Each row has a class, written after it.
[  4  -9   7  -6  19 -23  -9  -8  -1  -6 -28   7  -4 -33 -13  57 -25  17
  16 -21  20  18 -11  10 -23]  q468
[ 10   0 -10 -16  16 -13 -11   4  -1  -3 -52  -1  24 -11  -7  36 -13  14
  36 -13 -13  13 -30  -2 -26]  q852
[ 23   2  -3  -3 -36   1  18 -15   7  -4  -4  12  10 -10  -6 -47  -5   2
  14   9   2  22 -11  24 -12]  q394
[ 14  14  10  -6 -24  -9  16  -1  12  -9  -6 -17  -5 -15 -13 -68  -9   2
  18   4   2  24   2  28 -10]  q394
[ 14  12   5  -2 -14   3  15   2  -5  -2   0 -14  -6  -3  -2 -35  -1   3
  27  14 -21  17   1  24  -4]  q394
[ 23   5 -21  -6  -3  -2 -14 -26 -11 -22 -49  17  10 -47 -23 -44 -26  20
  56 -14  -3  37 -33  17 -39]  q468
[ -3  -9 -12  -3   5  11 -13  -5 -16  10  -5  19   4  -4   6  73  -1  -4
   8 -14  10   4  14  -8  -6]  q468
[ 11  -7 -19  -7   5  -2 -15  -6  -9  -2 -33  16  14 -16  -3  65 -12  12
  34 -14   5  18 -11  -3 -23]  q468
[ 15 -12 -18   0   1   0 -20 -21  -9 -14 -36   4  21  -6  -6  29   2   6
  29  -5 -40   7 -48 -10 -19]  q852
[ 20  24 -27 -10   4  12 -12 -14 -11 -10 -82  18  41  -8 -13  30  10   3
  12  -5 -27  -3 -59 -31 -29]  q852
[ -5  22 -28   7  24   6 -14 -18   5 -27  -6   8  10 -14  -3 -54   3   0
   0  11 -23   3 -32  -4 -11]  q581
[  9  -3 -18  -6 -13  12  -1  -4  -6   3 -16  22  21  -5   4  29 -13   1
  13  -5  -1  15  -4  -3 -10]  q468
[  9   8 -23  -7   4  -7 -10 -14  -2 -20 -52  13  19 -53 -11  48 -30  18
  52  -6   1  26 -35 -10 -35]  q468
[-11  11 -38   5  11   4 -20 -23   3 -27  -2   5   5 -10  -7 -45   1  -1
  -3  -2 -15   9 -32   1 -12]  q581
[ -7  12 -13  11  28   4 -20 -11   2 -30  -6   3  -1 -29  -3  -8  -7   5
   9   4 -18   1 -16   3 -15]  q581
[ -1  27 -29   9  21 -10 -30 -34   4 -50 -46  -1   6 -59 -20 -17 -24  15
  17  -1 -26  21 -63  -4 -37]  q581
[ -1 -10  17 -27 -18 -14   8 -14   2  19 -23  -7  24  38 -17   3   7   3
 -15 -17  -8  -5  -6  14   6]  q852
[  7  21  16  -7 -28   6   9  -8   5 -12 -12 -16  -1 -10 -14 -26   5   4
   3   7  -3   4  16   4 -10]  q394
[ -4  17 -18   4  -2  10 -11 -29   3 -28  -4   8   6 -21  -7 -18  -4   1
   0   9 -20   8 -24   5 -12]  q581
[  3  -7 -19  -2   9  10 -14  -5 -11   3 -13  31  17   0   4  72   2   2
  10  -5   4   2   5 -11 -14]  q468
[ -4  17 -30  11   4   9 -15 -18   0 -22 -12   0  11 -11   0 -30   8  -4
  11   8 -20   4 -22 -11 -11]  q581
[ 11  12 -17   5 -28   8   7  -9   0  -7   3 -13   0  -2   1 -64  14  -5
  24  12   3  14  11   8 -14]  q394
[  0  20 -37   5  -5  12  -8 -11   3 -23  -5   1   3 -17  -2 -55  -1  -6
  11   7 -16   9 -30   0  -4]  q581
[  7 -11  -3 -13  -7  21   1 -14 -12  13  11  41  13  21   0  46  12  -7
 -25 -12  12   0  24   6   2]  q468
[ -8 -22 -20 -16 -11  -8   0   9  10  16 -14  13  26  15   7  10 -11   0
  15 -11  -5  12 -22  13   2]  q852
[  1  15 -13   8  21  -4 -17 -16   3 -27 -11  -1  -7 -19 -19 -22  -5   3
   5   1 -15   9 -34   3 -14]  q581
[ 20  -7  -9 -13  -7  19  -5 -22 -15   7 -27  44  27  14  -8  46   9  -1
  -4 -14   1   7   3   8 -18]  q468
[ 20   3 -17 -20  28 -31  -9  20   9   3 -67  -4  45  11  -9 -30  -1  12
  32 -13 -20  14 -53   6 -29]  q852
